Below are the code and all the weights of a small trained network. Each question names an input and a class and asks about switching units off, where a switched-off unit gives its printed mean instead of its output.

import numpy as np


def w(rows, s, z=0):
    codes = np.array(rows[::2]) - 128.0
    scale = np.full(codes.shape[1], s)
    scale[-1] = z or s
    return codes * scale


def norm(h):
    return h / np.sqrt((h * h).mean(-1, keepdims=True) + 1e-5)


def f(y):
    return np.maximum(y, 0)


def log_softmax(a):
    a = a - a.max(-1, keepdims=True)
    return a - np.log(np.exp(a).sum(-1, keepdims=True))


def net(x, mask):
    res = np.array(x, float).reshape(1, 2) / 4 @ E
    u = 0
    for l in range(2):
        y = f(norm(res) @ A[l][:, :-1].T + A[l][:, -1])
        res = res + np.where(mask[u : u + 13], y, B[l][:, -1]) @ B[l][:, :-1]
        u += 13
    return log_softmax(norm(res)[-1] @ U[:, :-1].T + U[:, -1])


A, B = {}, {}
E = w([
[69,161,253,163,237,156],'x0',
[243,45,193,193,205,139],'x1',
],0.0058)
A[0] = w([
[143,33,141,118,114,9,58],'0.n0',
[103,95,184,239,254,198,51],'0.n1',
[220,44,202,118,180,93,55],'0.n2',
[65,84,76,65,78,142,138],'0.n3',
[118,145,37,168,169,81,2],'0.n4',
[99,143,150,144,107,125,157],'0.n5',
[120,175,54,78,126,86,182],'0.n6',
[36,227,142,124,201,107,81],'0.n7',
[71,150,240,82,179,169,69],'0.n8',
[153,110,97,178,247,55,34],'0.n9',
[247,61,183,211,128,142,28],'0.n10',
[219,120,97,84,66,96,141],'0.n11',
[168,120,113,193,112,164,6],'0.n12',
],0.0085,0.0063)
B[0] = w([
[150,205,142,158,132,184,156],'0.n0',
[127,71,72,8,187,56,255],'0.n1',
[106,211,137,175,128,151,220],'0.n2',
[120,126,109,55,115,127,212],'0.n3',
[255,173,122,102,155,163,128],'0.n4',
[123,110,118,188,168,102,164],'0.n5',
[83,102,106,132,82,197,225],'0.n6',
[78,137,215,199,55,144,212],'0.n7',
[203,57,72,113,149,94,219],'0.n8',
[87,69,81,182,53,85,164],'0.n9',
[147,212,152,173,127,165,223],'0.n10',
[158,77,132,81,181,97,227],'0.n11',
[244,80,202,133,188,27,132],'0.n12',
],0.0096,0.0077)
A[1] = w([
[175,89,163,110,232,75,154],'1.n0',
[141,150,148,218,148,108,70],'1.n1',
[160,123,104,39,123,138,100],'1.n2',
[152,169,155,247,118,127,72],'1.n3',
[76,180,155,106,81,123,63],'1.n4',
[172,32,49,78,102,163,85],'1.n5',
[139,117,117,105,171,64,18],'1.n6',
[59,127,61,121,120,191,109],'1.n7',
[173,98,165,93,100,163,110],'1.n8',
[147,81,171,170,154,74,111],'1.n9',
[131,175,156,129,155,189,2],'1.n10',
[83,154,119,58,116,90,242],'1.n11',
[40,160,140,160,42,133,110],'1.n12',
],0.015,0.0046)
B[1] = w([
[125,17,171,63,126,14,251],'1.n0',
[156,195,97,92,110,235,165],'1.n1',
[55,132,135,141,42,111,204],'1.n2',
[231,182,75,100,109,179,177],'1.n3',
[209,36,159,211,101,193,157],'1.n4',
[24,250,127,103,127,111,244],'1.n5',
[114,18,178,208,151,49,176],'1.n6',
[196,103,80,121,198,78,190],'1.n7',
[87,146,78,153,91,169,153],'1.n8',
[123,79,105,72,128,80,182],'1.n9',
[184,138,76,117,81,203,142],'1.n10',
[237,75,188,123,121,106,209],'1.n11',
[99,149,205,254,198,192,195],'1.n12',
],0.0089,0.013)
U = w([
[53,173,105,125,221,137,41],'0',
[86,86,66,69,199,175,2],'1',
[143,10,195,22,194,27,229],'2',
[236,191,81,39,120,200,217],'3',
[97,79,204,207,139,209,246],'4',
[8,186,71,33,32,114,217],'5',
],0.015,0.0077)

Each question gives the input, the list of numbers given to net, and the class t.
The units are the neurons (one row each of A and B). Each row of codes is followed by its name. A weight is (code - 128) times the scale printed after its matrix; where a second scale follows, it is the last column's (A, B and U).
mask holds one flag per neuron, layer by layer. A switched-off neuron (its flag False) gives its mean, the last column of its row in B, instead of its output. The means were averaged over made-up inputs and are rounded, as every weight is.
A unit's drop is (log p(t) with every unit on - log p(t) with that unit switched off) / (log p(t) with every unit on - log p(t) with every unit switched off).
The circuit of an input: a set's keep is (log p(t) with only the set's units on - log p(t) with every unit switched off) / (log p(t) with every unit on - log p(t) with every unit switched off). Starting from the 12 units with the biggest drops (on a tie, the unit counted first), units are removed one at a time, each time the one whose removal leaves the highest keep (on an exact tie, the one counted first), for as long as the keep stays at least 0.8.
circuit, biggest first: the units of the circuit, biggest drop first
unit that matters most: the unit with the biggest drop
top k neurons: the k neurons with the biggest drops, biggest first
top k neurons in layer l: the k neurons of layer l with the biggest drops, biggest first
drop when u is switched off: that unit's drop, to one decimal
input [-6,6], class 3: unit that matters most : 0.n1
input [-2,-8], class 4: circuit, biggest first : (0.n1; 1.n12)
input [1,8], class 3: top 3 neurons in layer 0 : (0.n10; 0.n2; 0.n11)
input [-2,-4], class 5: top 3 neurons in layer 0 : (0.n2; 0.n7; 0.n10)
input [-1,-4], class 4: top 2 neurons : (0.n1; 0.n8)
input [-5,3], class 5: top 2 neurons : (0.n11; 0.n7)
input [-4,3], class 3: top 3 neurons in layer 0 : (0.n1; 0.n10; 0.n0)
input [0,3], class 3: top 2 neurons : (0.n10; 0.n2)
input [-5,4], class 3: top 2 neurons : (0.n1; 0.n10)
input [-4,-4], class 5: top 2 neurons in layer 1 : (1.n5; 1.n0)
input [-2,-6], class 4: top 2 neurons : (0.n1; 0.n8)
input [1,-1], class 4: top 2 neurons : (0.n7; 1.n12)
input [-1,6], class 3: top 2 neurons in layer 0 : (0.n10; 0.n2)
input [-4,2], class 5: top neuron : (0.n11)
input [-2,-7], class 4: top 4 neurons : (0.n1; 1.n12; 1.n0; 0.n8)
input [-7,7], class 3: drop when 0.n1 is switched off : 0.9
